Each row has a class, written after it.
[-232 -200  -93  154 -469    5  -50 -202   53  -85   92   44  118 -109
  225  123 -220  115   33 -117 -283 -180 -319  824 -203    9   34 -162
   55   61    6  232  -78] : tizu
[-183 -165  -74  120 -456  -14  -94 -171  178  -85   69   33  256  -91
  238  200 -185  118   32  -75 -315 -123 -196  880 -169   40  -23 -149
   81   49  -50  188  -44] : vus
[-170 -158  -96  123 -442   20  -62 -190  148  -64   54   83  197  -92
  236  192 -199  105   36  -72 -295 -140 -153  840 -182   31    1 -136
   82   -3  -20  168  -58] : gati
[ -70 -332   13   60   11  148 -182  -64 -322  280   85   78 -420  -24
   59 -147 -210 -202  173  -68  -26 -154 -168  -50 -118   -5  140  -93
  225 -214   -6  296 -233] : mafe
[ -21 -178 -162  108 -255  215 -190  -13  150  215  -54  100   26   -4
  298 -383  -84 -100  -82 -172  -77  258 -328  178 -124   27  236  -16
   63 -157  165 -235 -480] : vus
[-207 -174  -70  132 -468   16  -87 -150  160 -120   58   97  279  -89
  241  221 -200  141   12  -67 -338  -69 -196  844 -171   57  -33 -147
   89   47  -39   82   -3] : bar
[  29 -251    7   13  132  183 -198  -33 -318  250   48   32 -496  -39
   -7 -244 -205 -179  158  -90   94 -100 -228 -251  -95  -11  241  -99
  165 -246  -88  289 -207] : Zaveb
[-137 -119  -66  125 -370   50 -169 -162  134  -43    4  -28  252  -76
  133  186 -180   62  -46 -108 -214 -136 -117  827 -212  -35   -6 -146
   58    0  -13  329  -95] : mafe
[ 101 -175  -98  202 -333  172 -217  -42   53  270  -87  277 -154   -3
  244 -337 -140  -76 -137 -188 -180   62 -466  222 -240   16  291  -91
 -153 -317  204  -28 -486] : bar
[ -95 -233   23  109 -111  178 -274  -49 -250  251   59   59 -296  -59
   -8 -106 -299 -167  145  -76 -134  -94 -253   96 -231   35  189 -129
  181 -230  -29  405 -171] : vus
[  35 -255    7   -6   55  192 -145  -25 -269  280   17  122 -436  -47
   18 -202 -211 -110  125  -83   38 -142 -164 -225  -94  -35  262 -115
  147 -276  -80  171 -192] : zafil
[ -66 -238   34   94 -145  158 -227  -63 -271  239   36  131 -355  -57
  -37  -82 -267 -102  124  -81 -123 -190 -253   51 -203    2  194 -153
  139 -252  -37  364 -158] : Tav
[  -3 -287   17   21  125  169 -200  -40 -308  223   49   45 -434  -35
   -4 -228 -212 -146  178  -50   63 -145 -144 -137 -124   20  194  -89
  167 -229  -16  261 -218] : vus
[-149 -196  -56  155 -394  -22 -186 -166   76  -38   29   -9  162  -94
  192  134 -177   53   -6 -140 -229 -139 -233  823 -223   -4   -9 -119
   16    1  -12  292 -110] : bes
[ -50 -209   18  145 -154  182 -280  -56 -261  254   35  228 -284  -54
  -40  -25 -297  -49  119  -90 -181 -168 -232  271 -277  102  188 -152
   63 -320   -1  339 -147] : gati
[-178 -177 -105  106 -467   13 -103 -183  195  -51   60   83  243  -62
  240  221 -155   81   18  -37 -316 -109 -183  899 -150   23  -20 -137
   83   58  -56  137  -50] : Tav
[  -8 -265   42   57   82  206 -183  -44 -374  239   37  110 -457  -53
   40 -216 -216 -134  133 -106   60 -143 -188 -138 -133   25  236 -117
  196 -272  -11  316 -238] : Govan
[  66 -206 -135   98 -365  249 -241    9  164  246   10   98  -54  -31
  254 -390 -135  -86 -146 -193 -167  173 -426  148 -166  -10  287  -84
   21 -211   41 -131 -464] : mafe
[-128 -161  -69  132 -376   74 -169 -127  115  -78    0  -20  242  -82
  164  145 -182   89  -39  -85 -221 -141 -161  795 -211  -17    4  -99
   32  -31    7  305 -101] : Tav
[  20 -271   -1    7  142  134 -153    1 -348  229   61   88 -493  -32
   28 -264 -177 -144  196  -65  127 -166 -189 -224 -105   19  257  -92
  133 -232  -32  249 -196] : zorag
[ -96 -299   37  160 -242  221 -258 -112 -338  228   78  174 -392  -91
   50  -36 -309 -129   81  -91 -216 -184 -342  115 -258    5  194 -168
  180 -289  -14  546 -183] : Govan
[ -76 -220   29  161 -209  231 -251  -91 -337  208  -14  164 -317  -85
   17  -22 -307  -92   35 -100 -169 -129 -265   63 -222   17  182 -164
  151 -302  -21  463 -169] : Govan
[-201 -174  -89  105 -477   50 -106 -171  167  -43   44  120  254  -54
  269  202 -188   80   21  -59 -337  -27 -230  886 -157   30  -10 -178
  115   21  -81   77  -23] : bes
[-213 -196  -98  155 -510   78  -70 -202   65 -112   45  130  207  -98
  305  137 -206  121  -18  -78 -303  -61 -245  776 -160   30  -16 -180
  111   22  -66  110  -40] : Tav
[ -49 -264  -24   22 -105  120 -164  -61 -190  334   90   92 -407  -20
   56 -131 -209 -206  209  -23 -111 -122 -283  -42 -152   -8  202  -69
  179 -224  -66  288 -222] : vus
[-118 -273   15  159 -257  219 -308  -65 -266  252   55  200 -340  -34
   68  -52 -303 -158   95  -68 -255  -81 -301  121 -261   42  172 -170
  160 -287  -19  410 -191] : mafe
[ -67 -226   58  133  -65  113 -214  -44 -333  198   38  150 -372  -53
   10  -55 -268  -89  147 -115  -95 -159 -225   76 -197   51  175 -141
  145 -247    3  403 -142] : bes
[-227 -197 -115  133 -469   41 -121 -148  140  -71   56   87  238  -85
  274  115 -217  103   38  -54 -312   -6 -272  864 -202   83  -19 -183
  109   17  -27   52  -59] : Zaveb
[ -27 -286   12   94  -85   74 -180  -61 -214  222  111   79 -429  -23
   77 -108 -195 -204  190  -33  -97 -156 -270  -73 -162    3  130  -10
  169 -198   11  411 -237] : bar
[ -13 -275   16   79  -27   83  -97 -102 -318  296   74  176 -496  -59
   59 -101 -202 -157  191  -35  -37 -196 -244 -173 -127   26  181  -57
  142 -271  -23  341 -200] : Govan
[-162 -129  -99  109 -432   28  -79 -138  155  -75    4   94  258  -75
  251  214 -193  146   -7  -84 -308  -42 -173  853 -139   47   -9 -136
   69   12  -58   68  -28] : tizu
[  92 -213 -115  145 -427  274 -277  -45  122  330  -14  270  -86  -43
  240 -288 -152  -51 -179 -224 -267  164 -491  392 -239   41  304  -74
  -36 -293  109 -118 -512] : bes
[  29 -201 -129  135 -232  229 -205   -1   58  174  -25   62   25   -6
  267 -401 -106  -99 -119 -195  -33  263 -313  126 -124   29  190    0
   65 -192  114 -241 -468] : vus
[  58 -255 -112  153 -366  235 -239  -43   69  242   -4  103  -31  -57
  252 -324 -177  -79 -176 -219 -182  145 -389  289 -191    0  237  -67
   46 -232  103  -99 -479] : vus
[  30 -211 -136  121 -407  259 -229  -18  114  268  -18  185    5  -40
  273 -341 -134  -61 -166 -194 -201  167 -422  365 -184   23  264 -114
   24 -212   93 -214 -461] : Govan
[  79 -164 -114  187 -360  181 -241  -64   19  304  -50  302 -203  -21
  322 -308  -94  -95 -106 -197 -205   89 -501  316 -226   62  284  -81
 -152 -314  156   33 -506] : zorag
[  69 -187 -129  146 -291  144 -182   -2   72  341  -57  210  -98   42
  304 -373 -120 -133  -82 -162 -160  137 -466  229 -139   28  273  -95
 -101 -270   74 -189 -443] : zafil
[ -40 -259  -12   46  -38   76  -86  -50 -180  298   98   62 -427   10
   95 -182 -169 -276  190   32  -50 -107 -244 -315 -105  -46  154   -7
  189 -175  -68  348 -205] : mafe
[  51 -257 -137  114 -353  290 -262  -21   80  259  -23  152  -60  -32
  250 -312 -155  -89 -189 -185 -191  160 -383  276 -183  -26  258  -83
   36 -235   89 -154 -454] : zorag
[ 138 -195  -94   91 -372  278 -275  -17  160  273  -20  153  -96  -42
  213 -369 -149 -101 -192 -232 -192  147 -443  211 -186  -44  306 -107
   28 -235   89 -111 -464] : bar
[  -9 -211    8   28  -45  139 -110  -61 -219  249   58   56 -364  -40
   54 -118 -212 -182  169    2  -42  -95 -165 -196  -72    8  121  -70
  179 -209 -129  203 -158] : zafil
[ -27 -210 -149  108 -321  203 -196   -2  130  166   14   12   31  -23
  301 -416  -72 -172 -100 -155  -51  240 -352  109 -134  -11  217   -8
   83 -131  124 -191 -463] : Govan
[  23 -313    9    6  155  128 -123  -38 -359  248   56   41 -541  -44
   63 -255 -232 -173  206  -63  110 -191 -155 -264  -77  -16  234 -103
  198 -243  -41  276 -204] : zafil
[ -70 -311   62  100  105   79  -91  -90 -438  223   73  182 -481  -69
   22  -70 -222  -62  213  -82   -9 -227 -134  -36 -124   77  140  -85
  146 -263   37  234 -175] : Govan
[   1 -281  -19   16   30  207 -194  -39 -271  289   21   93 -462  -45
   37 -231 -222 -183  138  -62   -1 -124 -235 -185 -139  -55  259 -112
  152 -255  -61  279 -218] : zorag
[-223 -215  -92  179 -405  -10  -67 -211   29  -59   90   46   86 -120
  243  146 -213   89   22 -151 -271 -124 -290  777 -199    6   41 -124
   88   46   29  280 -100] : tizu
[-113 -212   33  116  -18  113 -181  -39 -274  270    3  130 -323  -36
  -35  -82 -268  -92  171 -100 -112 -139 -204   80 -160   38  184 -152
  156 -207   12  252 -148] : Tav
[ 146 -193  -92  188 -298  186 -220  -63  -12  316  -53  288 -241  -28
  277 -287 -136  -74 -117 -263 -175   21 -442  289 -215   34  350 -117
 -138 -370  164   50 -465] : gati
[-170 -117  -44  124 -414   38 -148 -126  168 -121  -16  -31  298  -85
  156  223 -163  115  -56  -96 -261 -101 -123  807 -189  -30  -51 -129
   66  -18   10  257  -68] : Zaveb
[-154 -197  -48  182 -351    9 -147 -172  -30 -106   20  -35  138  -99
  195  149 -197   62  -32 -137 -185 -170 -196  759 -204  -18  -23 -112
   29  -25   31  403  -92] : tizu
[  41 -213 -135   82 -209  137 -146  -39  144  154    2   72  -85   -3
  258 -448  -51 -140  -65 -157  -18  209 -384   22  -83  -16  216  -24
   33 -145  144 -228 -440] : Zaveb
[-128 -122  -60  114 -433   59 -140 -144  141  -21   -6   42  197  -82
  186  188 -191   74  -45 -109 -281 -126 -183  725 -160  -38   59 -173
   53  -38  -54  282  -63] : zafil
[ -95 -248   41  132 -137  210 -225  -89 -350  179   59  208 -365  -64
    9  -48 -289  -74   92 -116 -140 -128 -214   50 -219   27  181 -172
  163 -260  -30  352 -133] : mafe
[-193 -188  -74  115 -505   26 -109 -168  106 -141    9   78  233  -99
  236  220 -187  139  -39  -76 -328 -110 -156  821 -160    3  -55 -159
   82   27  -44  134  -22] : zorag
[ -15 -239   36    9   71   92 -116  -40 -286  256   46  113 -462  -25
    1 -120 -167 -114  207  -61    2 -148 -160 -144  -79   27  156  -84
  153 -186  -53  158 -161] : bes
[-162 -134  -74  169 -486  -34  -20 -216  139 -120   61  138  150 -118
  276  193 -205  151   42  -92 -306  -98 -238  715 -160   61   -5 -145
  104   34  -25  192  -21] : Tav
[ -52 -201   52  120 -141  202 -218  -35 -274  213   14  126 -301  -75
  -20  -48 -310  -43  115 -116 -171 -183 -178  120 -205   44  158 -166
  145 -292  -52  317 -148] : gati
[  17 -221 -143  100 -399  264 -238    4  137  295  -25  151    1  -18
  302 -342 -144  -98 -157 -193 -201  211 -437  332 -164    6  281  -92
   53 -224   73 -206 -473] : bes
[ -21 -258   21   52  -34  140 -209  -31 -225  334   54  102 -345  -26
   17  -62 -202 -170  170  -50  -99 -149 -224   37 -125   19  175 -110
  151 -241  -83  290 -173] : Govan
[  74 -170 -141  116 -304  208 -172  -42  177  222  -18  168   -5  -39
  268 -351 -102  -52 -116 -207 -111  262 -388  216 -149   37  231  -30
   51 -177  128 -262 -454] : bes
[-190 -136 -116   76 -421    7  -14 -172  159  -57   28   91  226  -86
  267  149 -167  115   42  -44 -254  -78 -194  766 -129   25   16 -181
  109   65  -68   49  -15] : Govan
[ -30 -234   32   60  -24   98 -213  -50 -332  258    1  146 -387  -59
  -41  -73 -257  -79  139  -96  -81 -211 -229  119 -162   56  205 -175
   69 -229  -52  305 -113] : zorag
[ -76 -224   26   83 -128  202 -235  -27 -174  282   34  115 -261  -42
  -13 -149 -284 -107  126  -58 -162  -91 -239   76 -206   22  185 -187
  181 -262  -38  221 -197] : vus
[ 102 -195  -87  156 -331  203 -256  -43   -8  284  -61  298 -183  -12
  274 -322 -104 -100 -137 -206 -174   56 -449  301 -199   27  308 -123
 -161 -342  157  -32 -459] : zorag
[  59 -267    6   -3  128   95 -110  -45 -264  209   53   43 -507  -48
  -10 -315 -217 -147  211  -64  122 -191 -159 -318 -103   -7  239  -84
  170 -231  -22  235 -190] : gati
[   5 -301   57   60   78   50 -138  -67 -358  268   94   68 -488  -55
    5 -111 -192 -166  215  -79   36 -213 -180 -124  -89   42  142  -61
  156 -224  -34  317 -191] : bes
[-213 -202  -71  210 -430  -38  -40 -250   43 -105   93   88   65 -126
  243  146 -224   95   32 -122 -282 -190 -287  738 -220  -13    7 -149
   83   66   44  340  -61] : zorag
[  -5 -313   -7   63   19  134 -176  -55 -254  302   75   59 -473  -39
   85 -238 -223 -203  180  -66  -19 -110 -269 -187 -155  -13  220  -41
  195 -256  -22  345 -287] : vus
[ -18 -269   30   74   76   60 -127  -52 -337  277   64  141 -436  -58
    6  -72 -188 -112  203  -61   -9 -216 -159  -68 -116   45  159  -72
  118 -217  -17  289 -147] : Govan
[-202 -193 -104  144 -462   36  -93 -215  112  -50   47  136  165 -100
  198  146 -199  124    4 -104 -294  -83 -223  773 -177   17   21 -157
  104   39  -18   79  -80] : Tav
[  16 -187 -145  114 -366  213 -217  -46  153  177  -17   66  -21  -22
  297 -432  -88 -126  -99 -174 -115  212 -421  171 -149    2  190  -22
   25 -158  141 -158 -491] : vus
[  52 -200 -122  176 -385  229 -228  -65   40  264  -39  174  -99   -3
  322 -337 -128 -146 -104 -197 -189   94 -442  345 -184   17  244 -128
  -76 -289  122  -51 -467] : gati
[-131 -138  -98  100 -459   34  -86 -179  221  -65   33  106  221  -80
  249  221 -196  111   -5  -42 -348  -80 -178  800 -158    8    0 -112
   59    3  -78  160  -40] : zafil
[ -73 -240   53  116  -60  168 -236  -64 -399  209   -8  170 -360  -70
  -10  -55 -303  -40  121 -143 -117 -155 -196  139 -181   64  178 -202
  131 -286  -13  304 -132] : vus
[-164 -163 -110  134 -450   27  -82 -198  150  -47   83   57  146 -104
  221  168 -189  120   10 -122 -292 -113 -273  815 -184    2   47 -137
  111   70  -33  233  -85] : Tav
